Below are the code and all the weights of a small trained network. Each question names an input and a class and asks about switching units off, where a switched-off unit gives its printed mean instead of its output.

import numpy as np


def w(rows, s, z=0):
    codes = np.array(rows[::2]) - 128.0
    scale = np.full(codes.shape[1], s)
    scale[-1] = z or s
    return codes * scale


def f(y):
    return np.maximum(y, 0)


def log_softmax(a):
    a = a - a.max(-1, keepdims=True)
    return a - np.log(np.exp(a).sum(-1, keepdims=True))


def net(x, mask):
    res = np.array(x, float).reshape(1, 7) / 4 @ E
    y = f(res @ A[0][:, :-1].T + A[0][:, -1])
    res = res + np.where(mask, y, B[0][:, -1]) @ B[0][:, :-1]
    return log_softmax(res[-1] @ U[:, :-1].T + U[:, -1])


A, B = {}, {}
E = w([
[134,172,123,120,41,122,178,111,181,84,139,93],'x0',
[123,54,143,153,138,174,203,110,168,118,152,254],'x1',
[147,207,197,45,187,232,131,140,150,88,137,140],'x2',
[158,128,126,142,133,125,124,121,129,99,121,129],'x3',
[103,124,159,178,56,237,85,40,73,137,83,139],'x4',
[85,114,88,90,166,126,139,57,187,122,25,81],'x5',
[224,115,153,88,135,132,195,83,82,206,128,88],'x6',
],0.0088)
A[0] = w([
[1,137,49,219,134,140,58,218,163,36,96,162,121],'n1',
[167,141,207,170,71,120,124,172,79,124,248,189,123],'n2',
[117,68,11,227,41,23,109,149,88,178,84,128,107],'n3',
[143,174,119,126,37,123,175,106,176,80,175,83,253],'n4',
[78,57,100,83,168,95,157,34,191,116,50,95,74],'n5',
[145,168,136,148,109,102,73,173,83,132,149,77,123],'n6',
[142,139,148,71,156,71,166,190,155,130,132,139,74],'n7',
[139,38,140,159,127,165,199,123,198,124,152,229,93],'n8',
[139,138,84,91,175,64,148,166,145,126,139,77,65],'n9',
[135,168,117,95,184,45,163,167,156,154,160,102,142],'n10',
[147,75,132,156,251,140,36,134,80,145,137,128,228],'n11',
[103,228,174,126,181,152,52,145,139,74,123,117,183],'n12',
[197,106,114,110,149,127,194,84,87,190,132,86,147],'n13',
[151,121,157,150,51,89,133,181,67,139,196,178,89],'n14',
[183,91,118,131,207,78,185,165,192,91,140,177,99],'n15',
[122,142,207,180,86,177,90,25,62,143,65,125,81],'n16',
],0.0069,0.0053)
B[0] = w([
[175,143,197,150,118,61,206,80,121,158,174,167,244],'n1',
[101,112,79,115,187,122,163,70,102,96,50,94,208],'n2',
[185,214,67,101,146,215,167,193,180,153,131,114,249],'n3',
[93,78,140,189,143,122,104,145,242,123,112,41,227],'n4',
[80,176,99,83,188,119,170,73,62,53,117,114,209],'n5',
[100,145,106,70,128,54,102,93,122,109,61,104,177],'n6',
[105,135,84,161,105,156,117,173,80,82,149,131,174],'n7',
[170,126,155,31,77,113,97,156,138,200,2,101,215],'n8',
[117,143,94,170,50,128,89,131,80,96,111,192,181],'n9',
[115,125,97,199,72,139,112,160,127,118,125,151,204],'n10',
[110,33,162,168,141,152,108,131,217,149,86,44,205],'n11',
[153,202,145,118,160,123,156,153,143,186,123,152,207],'n12',
[162,133,185,195,125,70,197,115,115,167,197,134,199],'n13',
[95,119,98,83,186,122,158,89,67,69,132,91,185],'n14',
[78,142,118,167,61,141,112,160,86,114,121,156,192],'n15',
[107,124,108,202,75,151,100,168,77,96,124,218,203],'n16',
],0.008,0.011)
U = w([
[60,138,89,193,20,159,74,163,27,85,120,209,50],'0',
[58,141,62,51,232,95,170,40,40,41,93,103,58],'1',
[159,154,133,42,61,77,75,143,118,187,42,95,202],'2',
[211,210,92,85,185,254,174,211,150,156,159,128,125],'3',
[174,141,212,183,128,20,212,71,97,174,228,158,92],'4',
[74,101,125,144,129,129,131,140,137,139,127,102,254],'5',
[64,28,133,177,147,127,90,135,213,134,113,46,119],'6',
[148,86,89,37,118,116,34,82,110,114,232,146,66],'7',
],0.0081,0.0061)

Each question gives the input, the list of numbers given to net, and the class t.
The units are the neurons (one row each of A and B). Each row of codes is followed by its name. A weight is (code - 128) times the scale printed after its matrix; where a second scale follows, it is the last column's (A, B and U).
mask holds one flag per neuron, in row order. A switched-off neuron (its flag False) gives its mean, the last column of its row in B, instead of its output. The means were averaged over made-up inputs and are rounded, as every weight is.
A unit's drop is (log p(t) with every unit on - log p(t) with that unit switched off) / (log p(t) with every unit on - log p(t) with every unit switched off).
The circuit of an input: a set's keep is (log p(t) with only the set's units on - log p(t) with every unit switched off) / (log p(t) with every unit on - log p(t) with every unit switched off). Starting from the 12 units with the biggest drops (on a tie, the unit counted first), units are removed one at a time, each time the one whose removal leaves the highest keep (on an exact tie, the one counted first), for as long as the keep stays at least 0.8.
circuit, biggest first: the units of the circuit, biggest drop first
most important unit: the unit with the biggest drop
top k neurons: the k neurons with the biggest drops, biggest first
drop of u: that unit's drop, to one decimal
input [-8,-8,-1,-5,-8,3,-4], class 0: top 2 neurons => (n9; n10)
input [-2,-6,7,-7,-6,2,8], class 4: most important unit => n13
input [-4,8,-7,8,-8,-7,-4], class 0: top 3 neurons => (n15; n7; n10)
input [-4,7,1,1,6,-3,6], class 2: top 2 neurons => (n8; n1)
input [-8,-7,4,-4,4,-2,0], class 6: top 2 neurons => (n11; n8)
input [-1,7,5,2,-2,-3,-8], class 4: top 3 neurons => (n1; n3; n6)
input [4,5,0,1,1,-4,-4], class 2: top 3 neurons => (n8; n5; n11)
input [-8,6,7,-4,-6,-1,5], class 6: circuit, biggest first => (n11; n3)
input [-3,-8,5,4,6,-1,-7], class 2: top 3 neurons => (n6; n12; n13)
input [-3,5,-1,-5,-4,-3,4], class 2: top 3 neurons => (n8; n1; n4)
input [8,6,3,1,-3,-6,-8], class 4: top 4 neurons => (n1; n11; n3; n5)
input [4,-7,-2,-6,-8,3,0], class 0: circuit, biggest first => (n9; n10)
input [0,2,-2,1,2,-5,-7], class 4: top 2 neurons => (n1; n5)
input [-3,-6,-3,0,2,8,7], class 1: circuit, biggest first => (n5)
input [6,-5,-1,8,-1,8,3], class 1: top 2 neurons => (n5; n11)
input [8,1,0,-4,4,1,2], class 6: top 2 neurons => (n4; n1)
input [-3,-1,2,1,6,-8,-5], class 1: circuit, biggest first => (n2; n14)
input [-8,-4,-5,-3,4,-2,-7], class 6: top 2 neurons => (n11; n13)
input [7,-6,8,5,-8,-1,7], class 0: circuit, biggest first => (n9; n10; n7)
input [8,-5,4,-7,-5,6,-3], class 6: top 4 neurons => (n4; n3; n8; n10)
input [-4,-2,-2,-2,-4,5,6], class 4: circuit, biggest first => (n13)
input [8,4,-8,1,-8,2,1], class 0: circuit, biggest first => (n15; n9)
input [6,-3,2,1,-6,4,0], class 0: circuit, biggest first => (n9; n10; n7)
input [2,-4,2,-5,5,-7,-7], class 1: drop of n14 => 0.2
input [-2,2,-3,6,-1,-7,5], class 1: drop of n10 => 0.0
input [1,5,-6,-4,1,-5,-2], class 3: drop of n6 => 0.1
input [-3,3,-3,5,-7,0,-4], class 0: circuit, biggest first => (n15)
